Below are the code and all the weights of a small trained network. Each question names an input and a class and asks about switching units off, where a switched-off unit gives its printed mean instead of its output.

import numpy as np


def w(rows, s, z=0):
    codes = np.array(rows[::2]) - 128.0
    scale = np.full(codes.shape[1], s)
    scale[-1] = z or s
    return codes * scale


def norm(h):
    return h / np.sqrt((h * h).mean(-1, keepdims=True) + 1e-5)


def f(y):
    return y / 2 * (1 + np.tanh(0.7978845608 * (y + 0.044715 * y**3)))


def log_softmax(a):
    a = a - a.max(-1, keepdims=True)
    return a - np.log(np.exp(a).sum(-1, keepdims=True))


def net(x, mask):
    res = np.array(x, float).reshape(1, 4) / 4 @ E
    u = 0
    for l in range(4):
        y = f(norm(res) @ A[l][:, :-1].T + A[l][:, -1])
        res = res + np.where(mask[u : u + 8], y, B[l][:, -1]) @ B[l][:, :-1]
        u += 8
    return log_softmax(norm(res)[-1] @ U[:, :-1].T + U[:, -1])


A, B = {}, {}
E = w([
[143,94,202,234,173,124,104,77,141,97,152,97],'x0',
[33,153,87,78,164,116,162,243,133,83,146,76],'x1',
[210,77,25,106,207,144,137,113,145,97,31,84],'x2',
[136,14,165,137,108,4,118,191,178,177,134,112],'x3',
],0.0035)
A[0] = w([
[184,104,139,207,165,158,62,47,163,134,49,164,3],'0.n1',
[148,201,92,76,139,221,173,69,25,137,167,134,78],'0.n2',
[168,88,98,7,118,111,82,90,125,133,102,168,40],'0.n3',
[114,49,136,254,143,106,92,156,142,142,207,135,214],'0.n4',
[116,50,73,122,171,166,125,125,207,110,108,101,104],'0.n5',
[115,183,168,186,121,160,138,66,139,160,159,233,19],'0.n6',
[105,192,157,172,56,217,119,79,44,170,194,185,102],'0.n7',
[108,169,89,85,130,101,199,202,158,106,163,142,68],'0.n8',
],0.0035,0.0013)
B[0] = w([
[151,104,150,150,65,224,220,161,80,118,110,152,215],'0.n1',
[133,176,151,168,191,121,95,114,172,152,165,113,235],'0.n2',
[178,124,140,130,129,40,113,201,162,153,206,123,166],'0.n3',
[134,185,135,131,120,169,144,95,134,103,119,43,214],'0.n4',
[106,173,170,103,115,115,165,101,119,120,142,195,178],'0.n5',
[95,79,154,22,135,135,119,158,97,101,125,198,187],'0.n6',
[104,121,218,30,172,85,156,3,58,119,183,183,253],'0.n7',
[119,108,117,195,147,168,64,80,86,37,8,195,170],'0.n8',
],0.0039,0.0029)
A[1] = w([
[249,36,55,110,114,106,59,176,140,211,122,201,20],'1.n1',
[137,124,89,151,122,152,152,149,114,109,54,133,100],'1.n2',
[24,159,68,109,157,137,51,253,94,60,94,125,35],'1.n3',
[119,241,59,116,163,167,165,117,169,122,95,115,2],'1.n4',
[221,82,22,103,117,74,120,154,165,149,133,129,97],'1.n5',
[174,126,137,104,148,143,149,98,68,65,143,155,216],'1.n6',
[121,98,133,224,107,44,123,175,200,177,225,145,178],'1.n7',
[168,61,143,163,125,239,148,145,100,79,115,139,93],'1.n8',
],0.0034,0.00079)
B[1] = w([
[102,228,163,94,178,171,224,161,121,153,76,23,242],'1.n1',
[89,61,220,140,95,76,164,119,113,120,246,134,162],'1.n2',
[59,35,71,179,132,3,145,221,92,128,80,226,252],'1.n3',
[182,170,137,166,131,134,36,138,174,150,111,161,203],'1.n4',
[94,136,159,87,119,164,204,143,170,243,131,186,230],'1.n5',
[97,45,86,170,80,31,144,110,120,151,145,134,230],'1.n6',
[153,186,60,91,159,230,78,165,141,109,133,117,188],'1.n7',
[188,61,141,202,56,68,235,146,145,131,180,111,186],'1.n8',
],0.0035,0.002)
A[2] = w([
[67,215,153,131,87,94,46,181,151,152,192,170,210],'2.n1',
[107,89,174,115,154,186,79,93,109,60,144,74,1],'2.n2',
[136,139,153,7,60,124,119,46,61,70,181,229,55],'2.n3',
[145,164,194,134,73,186,60,73,191,154,224,117,201],'2.n4',
[145,119,111,57,107,126,154,103,137,202,117,199,124],'2.n5',
[78,129,197,84,44,152,1,203,90,193,148,85,122],'2.n6',
[166,140,106,134,186,120,173,221,197,161,67,102,82],'2.n7',
[163,149,44,113,126,108,154,73,70,137,77,227,151],'2.n8',
],0.0035,0.00083)
B[2] = w([
[176,28,109,94,154,145,136,77,177,160,125,68,189],'2.n1',
[149,193,144,123,103,36,130,200,157,167,105,144,138],'2.n2',
[125,115,188,122,180,67,122,87,60,113,189,142,254],'2.n3',
[99,79,95,26,108,101,115,150,116,64,3,169,203],'2.n4',
[40,204,206,127,110,106,147,120,101,75,102,123,187],'2.n5',
[191,138,117,122,128,204,111,65,155,58,54,141,162],'2.n6',
[53,174,166,121,86,125,129,73,12,120,110,156,221],'2.n7',
[102,77,177,159,137,96,91,156,184,151,166,54,190],'2.n8',
],0.0045,0.0031)
A[3] = w([
[101,143,17,149,227,120,67,152,114,123,151,148,234],'3.n1',
[72,104,95,145,86,43,151,229,150,59,133,144,122],'3.n2',
[172,67,158,167,134,151,197,152,131,89,216,40,51],'3.n3',
[106,175,165,138,127,65,130,165,153,107,159,8,10],'3.n4',
[29,62,75,107,112,112,105,206,79,127,153,188,75],'3.n5',
[113,202,139,40,97,97,192,158,91,207,139,109,63],'3.n6',
[204,11,165,136,68,138,139,140,134,111,95,151,180],'3.n7',
[110,159,140,85,115,152,176,127,142,255,69,146,45],'3.n8',
],0.0041,0.0013)
B[3] = w([
[118,133,121,96,98,97,74,169,225,247,201,135,237],'3.n1',
[155,95,146,105,61,101,99,136,41,123,33,202,244],'3.n2',
[182,163,129,164,84,116,171,122,131,148,168,135,185],'3.n3',
[159,231,167,116,36,151,107,148,84,73,139,168,129],'3.n4',
[218,49,36,216,144,139,149,81,95,121,93,172,252],'3.n5',
[97,119,129,135,226,181,162,165,85,178,138,48,250],'3.n6',
[79,109,2,147,195,199,139,162,170,96,198,83,240],'3.n7',
[58,245,120,142,134,97,151,192,70,144,99,74,219],'3.n8',
],0.0045,0.0022)
U = w([
[161,216,208,164,15,87,99,190,105,57,110,114,101],'0',
[94,192,71,138,173,100,43,170,254,224,221,134,115],'1',
[209,64,85,251,101,189,249,98,157,118,208,61,140],'2',
[68,223,139,88,163,148,229,190,53,231,59,43,164],'3',
[114,58,102,58,112,209,67,124,245,48,72,43,104],'4',
[104,11,27,172,103,55,85,190,88,151,54,229,180],'5',
[67,93,237,50,182,94,126,5,45,104,213,189,171],'6',
[195,171,128,151,142,164,97,81,179,181,133,134,2],'7',
],0.008,0.0033)

Each question gives the input, the list of numbers given to net, and the class t.
The units are the neurons (one row each of A and B). Each row of codes is followed by its name. A weight is (code - 128) times the scale printed after its matrix; where a second scale follows, it is the last column's (A, B and U).
mask holds one flag per neuron, layer by layer. A switched-off neuron (its flag False) gives its mean, the last column of its row in B, instead of its output. The means were averaged over made-up inputs and are rounded, as every weight is.
A unit's drop is (log p(t) with every unit on - log p(t) with that unit switched off) / (log p(t) with every unit on - log p(t) with every unit switched off).
The circuit of an input: a set's keep is (log p(t) with only the set's units on - log p(t) with every unit switched off) / (log p(t) with every unit on - log p(t) with every unit switched off). Starting from the 12 units with the biggest drops (on a tie, the unit counted first), units are removed one at a time, each time the one whose removal leaves the highest keep (on an exact tie, the one counted first), for as long as the keep stays at least 0.8.
circuit, biggest first: the units of the circuit, biggest drop first
top k neurons: the k neurons with the biggest drops, biggest first
top k neurons in layer l: the k neurons of layer l with the biggest drops, biggest first
drop when u is switched off: that unit's drop, to one decimal
input [-7,-3,1,-4], class 6: circuit, biggest first	(2.n3)
input [6,7,-3,6], class 0: circuit, biggest first	(0.n4, 3.n4)
input [3,-5,5,8], class 2: circuit, biggest first	(0.n1, 3.n7)
input [-6,6,3,-8], class 1: circuit, biggest first	(3.n1, 0.n2, 1.n4, 0.n1)
input [3,-1,7,4], class 2: circuit, biggest first	(0.n1, 2.n4)
input [-4,5,1,-6], class 5: circuit, biggest first	(1.n3, 3.n5)
input [-3,4,1,-4], class 5: circuit, biggest first	(1.n3, 3.n5)
input [-1,-5,-2,7], class 3: top 3 neurons	(1.n1, 0.n7, 3.n8)
input [1,3,-1,-6], class 1: top 2 neurons	(0.n2, 3.n1)
input [3,7,-5,-4], class 5: top 2 neurons	(1.n3, 0.n8)
input [5,0,-2,2], class 4: top 2 neurons in layer 0	(0.n8, 0.n7)
input [2,6,-1,-6], class 1: top 2 neurons	(0.n2, 3.n1)
input [7,3,4,2], class 2: top 4 neurons	(1.n8, 2.n5, 0.n2, 0.n1)
input [5,1,3,5], class 2: circuit, biggest first	(0.n4)
input [0,-7,5,-6], class 2: top 2 neurons	(0.n1, 1.n8)
input [7,7,-3,-6], class 1: top 2 neurons in layer 2	(2.n7, 2.n5)
input [8,6,-6,-1], class 0: top 2 neurons	(3.n4, 2.n2)
input [4,-4,-3,4], class 4: drop when 2.n4 is switched off	0.5
input [5,3,2,5], class 0: drop when 3.n6 is switched off	0.0
input [-3,-8,-6,8], class 4: top neuron	(2.n6)
input [2,5,6,-7], class 1: drop when 3.n1 is switched off	0.2
input [-4,7,5,-4], class 5: drop when 1.n3 is switched off	0.2
input [-6,-2,1,-7], class 6: top 2 neurons in layer 0	(0.n7, 0.n4)
input [5,4,0,-1], class 0: top 2 neurons in layer 0	(0.n4, 0.n6)
